Here is a tiny trained network, its code and every weight. The questions are about switching its units off for an input and a class, where a switched-off unit gives its printed mean instead of its output.

import numpy as np


def w(rows, s, z=0):
    codes = np.array(rows[::2]) - 128.0
    scale = np.full(codes.shape[1], s)
    scale[-1] = z or s
    return codes * scale


def f(y):
    return y / 2 * (1 + np.tanh(0.7978845608 * (y + 0.044715 * y**3)))


def log_softmax(a):
    a = a - a.max(-1, keepdims=True)
    return a - np.log(np.exp(a).sum(-1, keepdims=True))


def net(x, mask):
    res = np.array(x, float).reshape(1, 8) / 4 @ E
    y = f(res @ A[0][:, :-1].T + A[0][:, -1])
    res = res + np.where(mask, y, B[0][:, -1]) @ B[0][:, :-1]
    return log_softmax(res[-1] @ U[:, :-1].T + U[:, -1])


A, B = {}, {}
E = w([
[56,193,104,5,85,71,251,139],'x0',
[203,129,174,113,1,69,90,111],'x1',
[111,100,45,78,237,15,140,203],'x2',
[137,175,94,103,84,148,78,185],'x3',
[99,29,145,49,175,67,53,36],'x4',
[214,56,57,226,94,76,191,41],'x5',
[176,104,234,132,244,193,187,101],'x6',
[207,241,139,117,103,114,98,55],'x7',
],0.0063)
A[0] = w([
[115,114,131,133,141,148,154,131,128],'N1',
[109,130,125,130,122,87,137,125,105],'N2',
[89,184,42,214,121,183,151,135,137],'N3',
[116,123,147,145,180,141,124,161,137],'N4',
[94,91,122,153,151,127,110,139,139],'N5',
[96,90,127,111,109,119,150,118,148],'N6',
[154,157,118,93,131,143,123,137,147],'N7',
[63,155,133,88,177,154,71,76,144],'N8',
[82,138,159,109,144,103,101,94,77],'N9',
[197,92,204,207,154,225,138,33,194],'N10',
[155,103,143,147,127,128,130,123,125],'N11',
[151,104,107,146,110,126,47,168,108],'N12',
[92,143,98,183,132,160,149,109,93],'N13',
[43,97,133,112,121,101,206,79,140],'N14',
[98,121,143,149,99,120,102,135,33],'N15',
[115,162,148,114,112,118,133,161,101],'N16',
[87,76,138,124,243,189,168,171,142],'N17',
[142,143,96,185,107,134,152,130,83],'N18',
[138,143,95,166,141,120,106,112,86],'N19',
[158,89,136,138,126,118,105,134,51],'N20',
[140,96,116,172,116,137,21,185,205],'N21',
[125,103,167,100,115,108,155,118,77],'N22',
[134,193,151,98,109,181,147,144,229],'N23',
[8,161,148,100,73,192,102,151,186],'N24',
[154,195,160,82,104,184,156,150,132],'N25',
[145,98,162,110,158,117,129,141,153],'N26',
[108,142,120,122,154,134,85,109,45],'N27',
[148,155,124,138,95,102,110,103,84],'N28',
[62,156,137,98,175,153,85,84,149],'N29',
[86,123,116,123,105,102,117,162,3],'N30',
[102,125,116,136,133,141,141,114,116],'N31',
[119,122,129,164,102,130,80,158,235],'N32',
[65,145,132,105,91,180,107,141,208],'N33',
],0.016,0.003)
B[0] = w([
[126,122,122,117,155,131,124,129,143],'N1',
[129,80,125,126,117,148,104,143,144],'N2',
[160,213,85,125,88,77,87,167,188],'N3',
[99,80,102,126,140,131,153,134,166],'N4',
[118,158,138,138,138,140,153,152,152],'N5',
[168,118,118,98,132,93,125,134,149],'N6',
[109,161,140,133,123,123,134,129,149],'N7',
[65,153,134,109,146,95,111,92,184],'N8',
[109,145,114,121,144,109,105,140,153],'N9',
[254,88,136,189,210,163,90,116,255],'N10',
[136,128,139,121,116,141,121,114,145],'N11',
[172,157,135,114,183,134,131,126,159],'N12',
[165,142,103,111,118,121,116,144,151],'N13',
[197,64,112,69,117,92,102,152,185],'N14',
[131,130,134,117,142,134,144,133,134],'N15',
[123,125,146,143,96,148,155,112,154],'N16',
[52,143,126,106,196,174,171,198,231],'N17',
[98,147,105,166,118,123,102,144,159],'N18',
[134,147,130,134,122,135,129,149,143],'N19',
[144,141,138,110,121,134,133,119,141],'N20',
[206,153,129,111,165,152,123,131,181],'N21',
[143,143,109,103,130,110,105,115,147],'N22',
[161,184,141,108,106,149,181,117,193],'N23',
[172,65,168,75,127,160,186,127,200],'N24',
[125,191,156,111,74,162,171,115,193],'N25',
[103,139,130,133,151,137,148,97,157],'N26',
[103,127,137,125,137,111,117,123,141],'N27',
[118,136,116,154,153,140,138,149,157],'N28',
[75,141,134,101,122,99,116,87,179],'N29',
[153,102,127,150,161,146,129,120,149],'N30',
[138,133,128,124,137,111,135,140,134],'N31',
[162,159,127,119,141,132,141,131,159],'N32',
[154,86,138,108,146,142,174,111,173],'N33',
],0.029,0.019)
U = w([
[116,125,65,158,123,129,109,192,156],'0',
[5,112,85,119,171,77,83,137,82],'1',
[140,106,128,101,147,145,136,135,245],'2',
[109,58,84,142,76,54,63,101,19],'3',
[184,149,120,202,134,132,58,80,187],'4',
[72,73,151,165,161,168,133,110,5],'5',
[71,173,133,135,64,120,136,99,59],'6',
],0.011,0.002)

Each question gives the input, the list of numbers given to net, and the class t.
The units are the neurons (one row each of A and B). Each row of codes is followed by its name. A weight is (code - 128) times the scale printed after its matrix; where a second scale follows, it is the last column's (A, B and U).
mask holds one flag per neuron, in row order. A switched-off neuron (its flag False) gives its mean, the last column of its row in B, instead of its output. The means were averaged over made-up inputs and are rounded, as every weight is.
A unit's drop is (log p(t) with every unit on - log p(t) with that unit switched off) / (log p(t) with every unit on - log p(t) with every unit switched off).
The circuit of an input: a set's keep is (log p(t) with only the set's units on - log p(t) with every unit switched off) / (log p(t) with every unit on - log p(t) with every unit switched off). Starting from the 12 units with the biggest drops (on a tie, the unit counted first), units are removed one at a time, each time the one whose removal leaves the highest keep (on an exact tie, the one counted first), for as long as the keep stays at least 0.8.
circuit, biggest first: the units of the circuit, biggest drop first
unit that matters most: the unit with the biggest drop
top k neurons: the k neurons with the biggest drops, biggest first
drop when u is switched off: that unit's drop, to one decimal
input [4,3,-7,-4,6,1,0,-5], class 3: circuit, biggest first -> (N17 N14 N23 N21)
input [-5,-3,-7,-5,8,-1,7,5], class 4: circuit, biggest first -> (N10)
input [-1,4,8,-6,-8,-3,-2,-2], class 0: circuit, biggest first -> (N10 N24)
input [1,-5,-3,2,-5,2,-2,-1], class 6: circuit, biggest first -> (N10 N14)
input [2,-5,8,6,-3,-8,4,6], class 6: top 3 neurons -> (N25 N10 N23)
input [2,6,5,-8,-7,3,8,-1], class 4: circuit, biggest first -> (N10 N24)
input [7,-5,-2,0,7,3,0,1], class 3: top 2 neurons -> (N14 N17)
input [5,-5,-8,8,8,6,-6,5], class 3: top 2 neurons -> (N17 N10)
input [7,7,-7,8,-8,-5,3,-7], class 6: top 2 neurons -> (N25 N10)
input [-1,6,-5,5,-8,-3,6,-3], class 4: top 2 neurons -> (N10 N17)
input [1,-4,0,5,3,-8,3,-1], class 5: top 2 neurons -> (N24 N33)
input [3,-7,0,5,7,8,-5,-7], class 0: top 2 neurons -> (N24 N5)
input [-1,-4,3,-8,-5,0,0,-2], class 0: top 3 neurons -> (N8 N29 N3)
input [-2,0,-6,-5,7,-7,4,4], class 4: circuit, biggest first -> (N10)
input [2,2,3,4,6,0,0,-1], class 1: circuit, biggest first -> (N10 N24)
input [0,8,6,-7,-2,3,-2,-6], class 3: top 2 neurons -> (N10 N17)
input [-5,0,-2,-5,3,-4,8,-6], class 5: top 2 neurons -> (N17 N10)
input [2,-3,-4,-5,-8,7,-8,-7], class 0: top 2 neurons -> (N10 N3)
input [1,2,3,-5,0,3,-5,-1], class 3: top 2 neurons -> (N10 N17)
input [0,-7,-1,-6,-2,-2,5,-7], class 1: unit that matters most -> N17
input [3,6,-6,3,7,-8,0,0], class 6: drop when N10 is switched off -> 0.8
input [6,1,6,-3,4,0,-1,-6], class 1: drop when N21 is switched off -> 0.1
input [6,1,1,8,1,-6,-3,8], class 6: drop when N10 is switched off -> 0.2
